Here is a tiny trained network, its code and every weight. The questions are about switching its units off for an input and a class, where a switched-off unit gives its printed mean instead of its output.

import numpy as np


def w(rows, s, z=0):
    codes = np.array(rows[::2]) - 128.0
    scale = np.full(codes.shape[1], s)
    scale[-1] = z or s
    return codes * scale


def f(y):
    return y / 2 * (1 + np.tanh(0.7978845608 * (y + 0.044715 * y**3)))


def log_softmax(a):
    a = a - a.max(-1, keepdims=True)
    return a - np.log(np.exp(a).sum(-1, keepdims=True))


def net(x, mask):
    res = np.array(x, float).reshape(1, 2) / 4 @ E
    y = f(res @ A[0][:, :-1].T + A[0][:, -1])
    res = res + np.where(mask, y, B[0][:, -1]) @ B[0][:, :-1]
    return log_softmax(res[-1] @ U[:, :-1].T + U[:, -1])


A, B = {}, {}
E = w([
[151,58,159,148,175,22,164,44,198,174,2,180],'x0',
[194,42,205,216,108,212,178,246,77,193,134,175],'x1',
],0.0097)
A[0] = w([
[103,143,86,63,49,170,107,205,2,63,227,85,170],'n1',
[137,96,136,126,177,74,197,123,156,185,46,158,66],'n2',
[57,192,59,48,113,102,57,47,154,101,99,70,252],'n3',
[216,40,192,161,121,185,204,224,41,148,114,176,157],'n4',
[121,46,148,93,161,62,114,51,148,126,94,179,214],'n5',
[126,27,166,156,106,208,183,171,76,165,109,156,106],'n6',
[186,111,132,155,98,140,193,199,14,177,170,133,185],'n7',
],0.007,0.0024)
B[0] = w([
[2,211,146,71,100,124,128,65,45,75,176,130,227],'n1',
[110,138,180,125,7,128,164,104,135,120,158,207,194],'n2',
[212,150,73,179,192,66,56,143,180,190,82,57,225],'n3',
[152,115,91,136,163,93,150,108,81,195,92,105,249],'n4',
[76,204,61,6,83,158,100,76,28,152,187,206,203],'n5',
[190,151,83,180,207,99,98,115,133,189,72,124,210],'n6',
[80,164,39,133,177,94,114,164,68,153,158,78,208],'n7',
],0.0083,0.016)
U = w([
[157,108,132,158,80,125,178,161,101,120,61,145,66],'0',
[131,71,165,148,130,243,156,188,200,105,152,126,2],'1',
[169,136,55,151,254,104,95,158,130,175,80,86,190],'2',
[62,161,147,65,33,153,116,124,86,100,165,163,180],'3',
],0.0099,0.0039)

Each question gives the input, the list of numbers given to net, and the class t.
The units are the neurons (one row each of A and B). Each row of codes is followed by its name. A weight is (code - 128) times the scale printed after its matrix; where a second scale follows, it is the last column's (A, B and U).
mask holds one flag per neuron, in row order. A switched-off neuron (its flag False) gives its mean, the last column of its row in B, instead of its output. The means were averaged over made-up inputs and are rounded, as every weight is.
A unit's drop is (log p(t) with every unit on - log p(t) with that unit switched off) / (log p(t) with every unit on - log p(t) with every unit switched off).
The circuit of an input: a set's keep is (log p(t) with only the set's units on - log p(t) with every unit switched off) / (log p(t) with every unit on - log p(t) with every unit switched off). Starting from all 7 units, units are removed one at a time, each time the one whose removal leaves the highest keep (on an exact tie, the one counted first), for as long as the keep stays at least 0.8.
circuit, biggest first: the units of the circuit, biggest drop first
most important unit: the unit with the biggest drop
k most important neurons: the k neurons with the biggest drops, biggest first
drop of u: that unit's drop, to one decimal
input [8,5], class 0: most important unit => n2
input [5,4], class 0: circuit, biggest first => n2, n3, n1
input [7,-5], class 3: 2 most important neurons => n5, n2
input [5,-4], class 3: 2 most important neurons => n5, n6
input [-8,7], class 2: 2 most important neurons => n6, n4
input [-3,-2], class 3: 4 most important neurons => n6, n4, n1, n7
input [-8,8], class 2: 2 most important neurons => n6, n4
input [5,2], class 3: 2 most important neurons => n3, n5
input [-8,6], class 2: 4 most important neurons => n6, n4, n7, n2
input [-4,1], class 3: drop of n3 => 0.1
input [-3,1], class 3: drop of n3 => 0.9
input [8,4], class 3: drop of n3 => 0.2
input [7,4], class 0: drop of n2 => 0.6
input [-6,-8], class 2: most important unit => n3
